Below is a small trained network, with its code and all its weights. Each question gives an input and a class and asks what happens when units are switched off, that is, made to give their printed mean instead of their output.

import numpy as np


def w(rows, s, z=0):
    codes = np.array(rows[::2]) - 128.0
    scale = np.full(codes.shape[1], s)
    scale[-1] = z or s
    return codes * scale


def f(y):
    return y / 2 * (1 + np.tanh(0.7978845608 * (y + 0.044715 * y**3)))


def log_softmax(a):
    a = a - a.max(-1, keepdims=True)
    return a - np.log(np.exp(a).sum(-1, keepdims=True))


def net(x, mask):
    res = np.array(x, float).reshape(1, 7) / 4 @ E
    y = f(res @ A[0][:, :-1].T + A[0][:, -1])
    res = res + np.where(mask, y, B[0][:, -1]) @ B[0][:, :-1]
    return log_softmax(res[-1] @ U[:, :-1].T + U[:, -1])


A, B = {}, {}
E = w([
[136,144,103],'x0',
[111,97,162],'x1',
[151,173,54],'x2',
[105,219,44],'x3',
[168,236,2],'x4',
[15,171,252],'x5',
[141,142,122],'x6',
],0.0049)
A[0] = w([
[154,71,61,145],'N1',
[211,98,74,185],'N2',
[226,181,10,251],'N3',
[117,217,201,230],'N4',
[38,146,127,188],'N5',
[153,104,156,253],'N6',
[51,148,121,125],'N7',
[163,137,148,7],'N8',
],0.011,0.0026)
B[0] = w([
[71,132,149,161],'N1',
[57,99,147,182],'N2',
[91,105,255,255],'N3',
[158,182,18,174],'N4',
[203,204,164,157],'N5',
[90,119,62,157],'N6',
[169,164,233,143],'N7',
[141,105,185,116],'N8',
],0.0076,0.0095)
U = w([
[169,10,129,229],'0',
[54,63,75,252],'1',
[103,101,130,178],'2',
[250,163,179,32],'3',
[82,100,128,202],'4',
[146,104,179,33],'5',
[163,143,127,208],'6',
[164,134,138,60],'7',
],0.011,0.0012)

Each question gives the input, the list of numbers given to net, and the class t.
The units are the neurons (one row each of A and B). Each row of codes is followed by its name. A weight is (code - 128) times the scale printed after its matrix; where a second scale follows, it is the last column's (A, B and U).
mask holds one flag per neuron, in row order. A switched-off neuron (its flag False) gives its mean, the last column of its row in B, instead of its output. The means were averaged over made-up inputs and are rounded, as every weight is.
A unit's drop is (log p(t) with every unit on - log p(t) with that unit switched off) / (log p(t) with every unit on - log p(t) with every unit switched off).
The circuit of an input: a set's keep is (log p(t) with only the set's units on - log p(t) with every unit switched off) / (log p(t) with every unit on - log p(t) with every unit switched off). Starting from all 8 units, units are removed one at a time, each time the one whose removal leaves the highest keep (on an exact tie, the one counted first), for as long as the keep stays at least 0.8.
units of the circuit, in order: the units of the circuit, biggest drop first
most important unit: the unit with the biggest drop
k most important neurons: the k neurons with the biggest drops, biggest first
drop of u: that unit's drop, to one decimal
input [0,8,0,1,-5,5,-1], class 3: 3 most important neurons	[N5 N2 N7]
input [-6,-7,-6,8,-8,1,1], class 3: units of the circuit, in order	[N5 N2 N1]
input [7,0,5,8,-6,2,-5], class 3: 3 most important neurons	[N5 N2 N7]
input [3,5,-3,4,-5,1,-7], class 3: units of the circuit, in order	[N2 N5 N1]
input [2,3,8,3,-4,5,-8], class 3: most important unit	N5
input [-6,8,4,3,0,7,-4], class 3: 3 most important neurons	[N5 N7 N2]
input [-2,3,-8,7,-8,8,4], class 3: 2 most important neurons	[N5 N7]
input [1,-8,5,1,7,-2,1], class 5: drop of N3	0.9
input [5,3,8,3,3,0,-2], class 5: drop of N3	0.8
input [3,-6,1,7,-1,8,5], class 3: drop of N5	0.3
